Below are the code and all the weights of a small trained network. Each question names an input and a class and asks about switching units off, where a switched-off unit gives its printed mean instead of its output.

import numpy as np


def w(rows, s, z=0):
    codes = np.array(rows[::2]) - 128.0
    scale = np.full(codes.shape[1], s)
    scale[-1] = z or s
    return codes * scale


def f(y):
    return y / 2 * (1 + np.tanh(0.7978845608 * (y + 0.044715 * y**3)))


def log_softmax(a):
    a = a - a.max(-1, keepdims=True)
    return a - np.log(np.exp(a).sum(-1, keepdims=True))


def net(x, mask):
    res = np.array(x, float).reshape(1, 8) / 4 @ E
    y = f(res @ A[0][:, :-1].T + A[0][:, -1])
    res = res + np.where(mask, y, B[0][:, -1]) @ B[0][:, :-1]
    return log_softmax(res[-1] @ U[:, :-1].T + U[:, -1])


A, B = {}, {}
E = w([
[129,124,134,129,128,130,132,118],'x0',
[126,129,129,120,128,120,123,140],'x1',
[158,60,50,33,159,195,151,128],'x2',
[196,164,201,117,113,225,130,198],'x3',
[154,45,168,195,228,117,82,167],'x4',
[254,165,90,143,152,53,183,129],'x5',
[127,130,125,128,128,127,125,132],'x6',
[123,132,125,124,131,124,126,144],'x7',
],0.0091)
A[0] = w([
[128,172,113,88,80,130,114,95,84],'n0',
[108,203,110,67,47,149,138,124,171],'n1',
[40,90,171,108,117,160,91,123,94],'n2',
[139,58,70,7,149,173,137,114,4],'n3',
[178,135,119,125,133,103,129,96,112],'n4',
[75,104,68,134,170,52,139,70,69],'n5',
[88,235,193,215,96,69,94,108,5],'n6',
[84,188,81,67,53,131,203,87,151],'n7',
[76,82,71,129,111,63,96,98,36],'n8',
[71,189,103,63,69,140,154,123,148],'n9',
[138,68,157,156,216,117,67,154,144],'n10',
[221,166,112,160,145,44,191,149,118],'n11',
[17,115,184,167,75,148,73,149,137],'n12',
[95,102,86,145,134,98,109,67,66],'n13',
[138,52,129,160,236,136,123,174,151],'n14',
[137,78,58,63,116,170,153,125,67],'n15',
[116,29,193,166,208,120,74,152,136],'n16',
[141,83,44,68,205,189,127,107,50],'n17',
[200,201,254,132,112,215,98,172,46],'n18',
[73,131,104,168,126,16,95,76,72],'n19',
[25,89,151,109,106,189,95,137,116],'n20',
],0.0078,0.0021)
B[0] = w([
[150,99,130,151,98,110,133,109,167],'n0',
[158,83,111,191,71,87,132,133,223],'n1',
[189,172,33,86,168,139,118,90,195],'n2',
[71,165,210,103,195,98,106,106,214],'n3',
[141,133,100,92,152,124,110,125,154],'n4',
[88,49,90,97,129,183,179,196,201],'n5',
[37,179,254,141,180,64,83,108,235],'n6',
[139,99,122,204,65,107,95,144,240],'n7',
[117,85,113,108,137,181,196,171,182],'n8',
[158,92,105,196,71,96,106,97,214],'n9',
[162,105,115,191,57,94,96,132,217],'n10',
[200,218,17,56,202,157,89,36,247],'n11',
[168,182,101,74,187,132,117,72,218],'n12',
[139,106,139,105,135,159,168,158,166],'n13',
[153,92,129,196,48,92,106,102,223],'n14',
[67,166,221,157,145,91,98,131,192],'n15',
[154,98,96,197,48,81,87,110,232],'n16',
[67,159,222,122,161,91,99,141,206],'n17',
[56,33,109,89,148,215,218,218,255],'n18',
[70,97,146,107,140,195,183,199,205],'n19',
[226,203,40,71,178,157,112,97,216],'n20',
],0.008,0.0085)
U = w([
[161,100,116,176,15,99,107,114,117],'0',
[187,184,60,78,199,148,117,78,115],'1',
[75,157,249,125,186,103,109,124,248],'2',
[102,68,120,100,137,204,205,227,26],'3',
],0.014,0.0015)

Each question gives the input, the list of numbers given to net, and the class t.
The units are the neurons (one row each of A and B). Each row of codes is followed by its name. A weight is (code - 128) times the scale printed after its matrix; where a second scale follows, it is the last column's (A, B and U).
mask holds one flag per neuron, in row order. A switched-off neuron (its flag False) gives its mean, the last column of its row in B, instead of its output. The means were averaged over made-up inputs and are rounded, as every weight is.
A unit's drop is (log p(t) with every unit on - log p(t) with that unit switched off) / (log p(t) with every unit on - log p(t) with every unit switched off).
The circuit of an input: a set's keep is (log p(t) with only the set's units on - log p(t) with every unit switched off) / (log p(t) with every unit on - log p(t) with every unit switched off). Starting from the 12 units with the biggest drops (on a tie, the unit counted first), units are removed one at a time, each time the one whose removal leaves the highest keep (on an exact tie, the one counted first), for as long as the keep stays at least 0.8.
units of the circuit, in order: the units of the circuit, biggest drop first
most important unit: the unit with the biggest drop
top k neurons: the k neurons with the biggest drops, biggest first
drop when u is switched off: that unit's drop, to one decimal
input [-1,-2,3,0,-5,-6,7,0], class 1: most important unit	n20
input [-3,4,-6,-2,-7,-8,5,-6], class 1: top 2 neurons	n12, n20
input [1,1,-3,-5,6,-6,-1,-5], class 0: top 4 neurons	n16, n11, n10, n14
input [3,7,-4,5,-4,0,3,4], class 3: top 2 neurons	n18, n16
input [-3,5,7,5,5,-2,-4,-2], class 2: top 2 neurons	n3, n17
input [6,-7,5,-1,8,-7,3,5], class 0: top 2 neurons	n16, n14
input [-1,6,6,-4,4,5,4,0], class 2: top 3 neurons	n17, n20, n3
input [0,-2,1,6,5,-7,1,7], class 1: top 3 neurons	n20, n12, n2
input [7,4,7,1,-5,-5,7,4], class 2: top 2 neurons	n3, n15
input [-6,5,-6,1,2,6,5,-2], class 1: top 2 neurons	n11, n17
input [-2,-4,-1,-7,-5,-2,-5,-4], class 3: top 2 neurons	n19, n5
input [3,7,1,5,-7,-8,1,6], class 1: top 3 neurons	n20, n12, n2
input [2,8,7,-3,5,-8,6,5], class 1: top 2 neurons	n20, n2
input [7,0,8,-3,-1,7,-7,-5], class 2: top 2 neurons	n17, n15
input [4,-2,5,-8,3,5,6,-2], class 3: units of the circuit, in order	n5
input [-8,1,-5,-6,-2,0,4,-1], class 3: top 3 neurons	n19, n5, n8
input [7,5,2,1,-3,-4,0,4], class 1: drop when n16 is switched off	0.3
input [6,5,-2,-1,4,-4,5,6], class 0: drop when n20 is switched off	-0.1
input [-3,-5,5,-3,8,2,0,-4], class 0: drop when n18 is switched off	0.0
input [-7,4,3,3,4,-5,-2,2], class 1: units of the circuit, in order	n20
input [6,0,-6,3,2,8,-6,5], class 1: drop when n11 is switched off	3.0
